Look-ups in named tables: a row name and a column name give one cell, copied from the table.

ziro =
,zilofur,govafed,zali,bago,vil,mapek
fefe,40.75,45.11,28.64,1.90,83.03,9.65
zalatu,50.81,30.81,38.70,17.67,88.08,18.06
dazo,69.23,22.30,63.06,48.15,63.07,28.97
lis,75.14,29.73,68.69,51.92,38.28,31.54
sor,45.45,37.40,33.43,9.19,86.75,13.91
bogiga,55.62,25.89,45.05,26.22,86.46,21.78
sud,72.55,25.58,66.74,51.29,51.01,30.06
rokefo,65.40,21.80,57.59,42.24,73.07,27.23
malid,60.98,22.94,51.76,34.97,81.22,24.84

dazo, zilofur -> 69.23
sud, mapek -> 30.06
bogiga, zali -> 45.05
bogiga, govafed -> 25.89
sud, zilofur -> 72.55
dazo, vil -> 63.07

Table rakabuk
|  | nepe | mumaz | sedided | vuriden | fab | miv |
|---|---|---|---|---|---|---|
| fezomeb | 186 | 226 | 133 | 139 | 103 | 180 |
| mifol | 165 | 226 | 205 | 146 | 81 | 240 |
| banof | 169 | 197 | 157 | 64 | 47 | 187 |
| veb | 120 | 196 | 145 | 94 | 113 | 156 |
| ganiro | 159 | 125 | 207 | 92 | 12 | 222 |
| kelal | 219 | 193 | 192 | 189 | 55 | 249 |
| tizup | 157 | 152 | 180 | 214 | 113 | 206 |
| fota | 150 | 98 | 198 | 145 | 46 | 208 |
| zopuped | 250 | 150 | 156 | 174 | 25 | 220 |
| sol | 184 | 111 | 126 | 133 | 59 | 156 |

nepe of fota is 150
nepe of mifol is 165
mumaz of sol is 111
sedided of tizup is 180
fab of kelal is 55
miv of banof is 187
vuriden of veb is 94
mumaz of tizup is 152
mumaz of fezomeb is 226
vuriden of fota is 145
miv of veb is 156
Row with the largest vuriden: tizup

Table gol
|  | tapav | sosivid | nula | fezoto | mabifet | niz | kuvav |
|---|---|---|---|---|---|---|---|
| notus | 446 | 400 | 537 | 357 | 513 | 297 | 797 |
| vef | 408 | 326 | 703 | 374 | 560 | 318 | 523 |
| safebo | 279 | 312 | 226 | 341 | 295 | 605 | 137 |
| riba | 383 | 438 | 352 | 469 | 326 | 526 | 146 |
| papavip | 370 | 415 | 421 | 467 | 357 | 523 | 90 |
| goneme | 339 | 406 | 145 | 378 | 263 | 574 | 299 |

sosivid of papavip: 415
nula of goneme: 145
nula of papavip: 421
mabifet of notus: 513
sosivid of vef: 326
tapav of vef: 408
niz of safebo: 605
fezoto of riba: 469
Which row has the largest kuvav? notus

Table zene
        tikov    tad  davonoz  monep    zim    non    rof    dof   rupi
nade    4.125  6.327    6.885  1.476  2.581  5.747  4.678  4.156  3.365
bapepi  5.398  7.771    6.199  3.904  4.007  6.346  5.712  3.742  1.891
nem     4.637  4.726    4.740  4.605  4.415  4.769  4.759  4.508  4.507
det     4.993  7.640    6.642  2.395  4.035  5.868  4.753  4.438  2.391
bosob   5.417  7.611    6.099  4.177  3.872  6.411  5.859  3.591  1.945
taz     5.158  7.569    6.374  3.067  4.227  5.920  5.010  4.328  2.336

bapepi, davonoz -> 6.199
bapepi, rupi -> 1.891
nem, tikov -> 4.637
bapepi, dof -> 3.742
det, dof -> 4.438
nade, rof -> 4.678
Which row has the largest davonoz? nade

milum
|  | nur | luvepev | bof |
|---|---|---|---|
| bobarir | 0.805 | 0.172 | 0.677 |
| mobode | 0.801 | 0.177 | 0.670 |
| lim | 0.796 | 0.193 | 0.659 |
| tof | 0.798 | 0.186 | 0.664 |
| zifa | 0.791 | 0.216 | 0.639 |
| kenog | 0.785 | 0.227 | 0.632 |

luvepev of kenog is 0.227
bof of lim is 0.659
bof of bobarir is 0.677
luvepev of tof is 0.186
luvepev of zifa is 0.216
bof of mobode is 0.670
nur of bobarir is 0.805

Table bepav
        veritiz  vukar
todoku     0.08   0.20
tubenu     0.03   0.84
zum        0.04   0.74
dos        0.03   0.71

What is the veritiz of zum in bepav?
0.04
What is the vukar of zum in bepav?
0.74
What is the veritiz of dos in bepav?
0.03
What is the veritiz of todoku in bepav?
0.08
What is the vukar of todoku in bepav?
0.20
What is the vukar of dos in bepav?
0.71
What is the veritiz of tubenu in bepav?
0.03
What is the vukar of tubenu in bepav?
0.84
Row with the largest veritiz: todoku

Table rinomi
cols = duba, sarov, ses, kekaru, zoti, duk, peva
bifa: [-0.78, 0.18, 0.31, -0.11, 0.61, 0.15, 0.11]
pigomo: [-0.47, 0.13, 0.16, -0.30, 0.77, 0.17, 0.00]
ninozi: [-0.37, 0.01, -0.03, 0.36, -0.66, 0.11, 0.29]
nen: [0.51, 0.02, 0.25, 0.14, -0.40, 0.09, 0.39]
gom: [0.93, 0.16, 0.35, 0.34, -0.19, 0.10, 0.35]

peva of gom = 0.35
duk of ninozi = 0.11
sarov of ninozi = 0.01
duk of nen = 0.09
duba of nen = 0.51
zoti of nen = -0.40
sarov of pigomo = 0.13
duba of gom = 0.93
zoti of pigomo = 0.77
kekaru of nen = 0.14
ses of nen = 0.25
kekaru of gom = 0.34
zoti of bifa = 0.61
kekaru of ninozi = 0.36
duba of pigomo = -0.47
ses of ninozi = -0.03
duk of bifa = 0.15
sarov of bifa = 0.18
ses of pigomo = 0.16

gezadak =
|  | bas | genu | todami | dedi | tevumaz | dip | bazad | segir | badagi | gub |
|---|---|---|---|---|---|---|---|---|---|---|
| duv | 57 | 103 | 171 | 40 | 204 | 160 | 102 | 99 | 214 | 93 |
| volubov | 218 | 106 | 133 | 98 | 63 | 157 | 173 | 137 | 236 | 187 |
| zapev | 61 | 110 | 168 | 55 | 202 | 156 | 104 | 104 | 198 | 95 |
| fafedeg | 215 | 111 | 132 | 107 | 66 | 155 | 172 | 139 | 224 | 185 |
| zadeko | 217 | 102 | 135 | 90 | 63 | 159 | 173 | 134 | 246 | 187 |

What is the todami of duv in gezadak?
171
What is the badagi of zapev in gezadak?
198
What is the gub of zadeko in gezadak?
187
What is the gub of zapev in gezadak?
95
What is the todami of fafedeg in gezadak?
132
What is the bas of volubov in gezadak?
218
What is the segir of volubov in gezadak?
137
What is the genu of duv in gezadak?
103
What is the bazad of fafedeg in gezadak?
172
What is the dip of zapev in gezadak?
156
What is the todami of volubov in gezadak?
133
What is the genu of fafedeg in gezadak?
111
What is the gub of fafedeg in gezadak?
185
What is the dedi of zapev in gezadak?
55
What is the gub of volubov in gezadak?
187
What is the dedi of duv in gezadak?
40
Row with the largest tevumaz: duv

limu:
	tumavo	lirak	bas
zom	0.452	0.690	0.900
remubo	0.834	0.703	0.863
raz	0.270	0.047	0.385

raz, lirak => 0.047
raz, tumavo => 0.270
zom, bas => 0.900
zom, lirak => 0.690
remubo, bas => 0.863
raz, bas => 0.385
zom, tumavo => 0.452
remubo, lirak => 0.703
remubo, tumavo => 0.834

suno
fields: zudozot, kug, fuv, peva, guzugo, gake, gal, sanupa
mesefe: [7.21, 6.34, 6.48, 9.51, 4.91, 7.42, 7.83, 7.07]
rusuni: [6.92, 7.87, 7.66, 6.82, 8.28, 6.82, 7.21, 7.95]
zerivi: [5.76, 7.71, 5.53, 5.93, 6.73, 7.91, 7.20, 5.93]
zusele: [8.28, 8.06, 8.32, 8.04, 6.93, 5.81, 6.87, 7.29]
mubupa: [7.55, 8.28, 5.06, 5.38, 4.96, 7.55, 7.59, 6.85]
mavevop: [7.72, 7.54, 6.17, 9.81, 1.75, 7.41, 6.86, 7.28]
zofona: [5.88, 6.66, 7.35, 6.38, 8.19, 6.71, 7.20, 8.25]
par: [8.16, 5.74, 6.93, 7.69, 6.67, 8.77, 7.43, 6.63]
nek: [7.12, 8.12, 6.96, 8.53, 6.89, 7.89, 6.84, 5.82]

peva of mavevop: 9.81
sanupa of rusuni: 7.95
fuv of mesefe: 6.48
peva of mesefe: 9.51
fuv of rusuni: 7.66
peva of zerivi: 5.93
sanupa of par: 6.63
gake of rusuni: 6.82
fuv of mavevop: 6.17
fuv of par: 6.93
sanupa of zusele: 7.29

